Below are the code and all the weights of a small trained network. Each question names an input and a target symbol and asks about switching units off, where a switched-off unit gives its printed mean instead of its output.

import numpy as np


def w(rows, s, z=0):
    codes = np.array(rows[::2]) - 128.0
    scale = np.full(codes.shape[1], s)
    scale[-1] = z or s
    return codes * scale


def f(y):
    return y / 2 * (1 + np.tanh(0.7978845608 * (y + 0.044715 * y**3)))


def softmax(a):
    e = np.exp(a - a.max(-1, keepdims=True))
    return e / e.sum(-1, keepdims=True)


def log_softmax(a):
    a = a - a.max(-1, keepdims=True)
    return a - np.log(np.exp(a).sum(-1, keepdims=True))


def net(x, mask):
    ids = ['ημτφψω'.index(c) for c in x.split()]
    T = len(ids)
    res = E[ids] + P[:T]
    r = res
    for j in range(3):
        rows = slice(4 * j, 4 * j + 4)
        q, k, v = (r @ M[0][rows].T for M in (Q, K, V))
        z = softmax(np.where(np.tri(T) > 0, q @ k.T / 4**0.5, -1e9)) @ v
        o = O[0][rows]
        res = res + np.where(mask[j], z, o[:, -1]) @ o[:, :-1]
    y = f(res @ A[0][:, :-1].T + A[0][:, -1])
    res = res + np.where(mask[3:27], y, B[0][:, -1]) @ B[0][:, :-1]
    return log_softmax(res[-1] @ U[:, :-1].T + U[:, -1])


Q, K, V, O, A, B = {}, {}, {}, {}, {}, {}
E = w([
[166,186,21],'η',
[54,197,126],'μ',
[107,175,3],'τ',
[196,121,128],'φ',
[70,177,63],'ψ',
[171,137,183],'ω',
],0.013)
P = w([
[196,168,90],'0',
[99,220,138],'1',
[134,176,126],'2',
[172,167,136],'3',
[2,137,138],'4',
[124,115,134],'5',
[141,112,147],'6',
[105,48,117],'7',
[159,92,155],'8',
],0.02)
Q[0] = w([
[113,153,138],'h1',
[83,68,66],'h1',
[129,120,5],'h1',
[105,172,95],'h1',
[118,155,157],'h2',
[142,77,86],'h2',
[106,49,125],'h2',
[86,102,150],'h2',
[192,117,104],'h3',
[146,173,115],'h3',
[97,143,111],'h3',
[91,132,92],'h3',
],0.015)
K[0] = w([
[174,198,97],'h1',
[121,97,139],'h1',
[140,6,181],'h1',
[94,142,170],'h1',
[164,191,141],'h2',
[100,86,110],'h2',
[68,98,178],'h2',
[84,182,174],'h2',
[109,108,145],'h3',
[150,76,114],'h3',
[170,141,136],'h3',
[87,143,126],'h3',
],0.016)
V[0] = w([
[82,152,136],'h1',
[128,102,72],'h1',
[155,181,68],'h1',
[81,139,97],'h1',
[143,103,3],'h2',
[48,156,18],'h2',
[140,73,69],'h2',
[161,99,97],'h2',
[82,142,149],'h3',
[128,109,145],'h3',
[59,80,128],'h3',
[50,67,120],'h3',
],0.013)
O[0] = w([
[147,92,170,151],'h1',
[101,153,236,121],'h1',
[162,136,193,246],'h1',
[170,167,149,153],'h1',
[2,145,117,184],'h2',
[86,222,161,202],'h2',
[58,123,146,104],'h2',
[71,110,116,126],'h2',
[126,134,165,113],'h3',
[172,162,106,95],'h3',
[75,174,160,34],'h3',
[52,211,106,17],'h3',
],0.0094,0.012)
A[0] = w([
[92,64,188,166],'n1',
[163,155,120,52],'n2',
[99,187,148,174],'n3',
[51,12,178,151],'n4',
[137,133,167,101],'n5',
[90,57,143,59],'n6',
[141,133,135,100],'n7',
[75,108,2,2],'n8',
[82,146,147,143],'n9',
[189,221,91,104],'n10',
[192,235,110,142],'n11',
[180,211,83,105],'n12',
[121,184,97,146],'n13',
[45,153,97,147],'n14',
[162,152,137,65],'n15',
[169,150,77,79],'n16',
[189,137,34,79],'n17',
[159,114,250,139],'n18',
[186,185,99,74],'n19',
[166,153,164,95],'n20',
[96,135,61,85],'n21',
[80,126,190,77],'n22',
[152,77,222,56],'n23',
[104,120,152,88],'n24',
],0.011,0.006)
B[0] = w([
[105,78,146,159],'n1',
[131,136,101,132],'n2',
[133,110,159,175],'n3',
[2,77,45,142],'n4',
[139,117,110,152],'n5',
[114,122,51,124],'n6',
[140,151,134,132],'n7',
[121,162,56,139],'n8',
[152,154,147,155],'n9',
[79,117,100,149],'n10',
[126,108,101,172],'n11',
[104,108,111,142],'n12',
[136,112,160,145],'n13',
[159,122,140,166],'n14',
[154,120,96,142],'n15',
[61,143,136,139],'n16',
[114,177,152,163],'n17',
[98,136,70,250],'n18',
[104,157,70,145],'n19',
[119,132,81,173],'n20',
[89,148,109,134],'n21',
[130,150,111,157],'n22',
[97,152,150,209],'n23',
[118,133,128,130],'n24',
],0.0088,0.016)
U = w([
[185,254,188,100],'η',
[155,246,34,36],'μ',
[108,163,187,127],'τ',
[239,119,199,254],'φ',
[112,46,126,68],'ψ',
[75,100,127,85],'ω',
],0.0094,0.0044)

Each question gives the input, a string of symbols that net reads in full, and the target symbol t.
The units are the heads (4 rows each of Q, K, V and O) and the neurons (one row each of A and B). Each row of codes is followed by its name. A weight is (code - 128) times the scale printed after its matrix; where a second scale follows, it is the last column's (O, A, B and U).
mask holds one flag per unit, heads first, then neurons. A switched-off unit (its flag False) gives its mean, the last column of its rows in O or B, instead of its output. The means were averaged over made-up inputs and are rounded, as every weight is.
A unit's drop is (log p(t) with every unit on - log p(t) with that unit switched off) / (log p(t) with every unit on - log p(t) with every unit switched off).
The circuit of an input: a set's keep is (log p(t) with only the set's units on - log p(t) with every unit switched off) / (log p(t) with every unit on - log p(t) with every unit switched off). Starting from the 12 units with the biggest drops (on a tie, the unit counted first), units are removed one at a time, each time the one whose removal leaves the highest keep (on an exact tie, the one counted first), for as long as the keep stays at least 0.8.
units of the circuit, in order: the units of the circuit, biggest drop first
k most important neurons: the k neurons with the biggest drops, biggest first
heads that matter: for each layer, one digit per head in row order, 1 if its drop is at least 0.15 and else 0, layers parted by /
input τ ω ω μ μ τ, target η: units of the circuit, in order	n18, h3, n4
input ω φ φ μ μ, target ψ: heads that matter	001
input φ ω ω, target ψ: units of the circuit, in order	h2, n4
input φ ω ψ φ τ ω ω ω η, target μ: heads that matter	101
input τ ψ ω ψ, target τ: most important neuron	n18
input φ μ ψ, target ψ: heads that matter	010
input ω ω φ τ φ, target φ: heads that matter	010
input η η η τ μ η, target η: heads that matter	011
input φ η ω μ φ τ ω η, target μ: units of the circuit, in order	h1, n8
input ω φ μ ψ, target φ: units of the circuit, in order	h2, n18
input μ φ ω ω, target μ: 3 most important neurons	n18, n19, n20
input τ τ μ, target τ: heads that matter	011
input η φ ω ω ω, target ψ: units of the circuit, in order	h2, n4, h3
input φ ψ ω ω μ ω ω ψ μ, target φ: units of the circuit, in order	h2
input μ η ψ φ, target μ: units of the circuit, in order	n18, n19, n3
input τ ω μ, target τ: units of the circuit, in order	h2, n18
input φ μ ψ ω τ μ ψ, target φ: 3 most important neurons	n18, n4, n23
input ψ τ ψ ω τ μ, target η: units of the circuit, in order	h2, h1
input η ω φ η η τ ω, target ω: units of the circuit, in order	n18, n4, h2
input τ ω μ ω, target τ: units of the circuit, in order	h2
input η μ ω τ η τ η, target η: 2 most important neurons	n18, n9
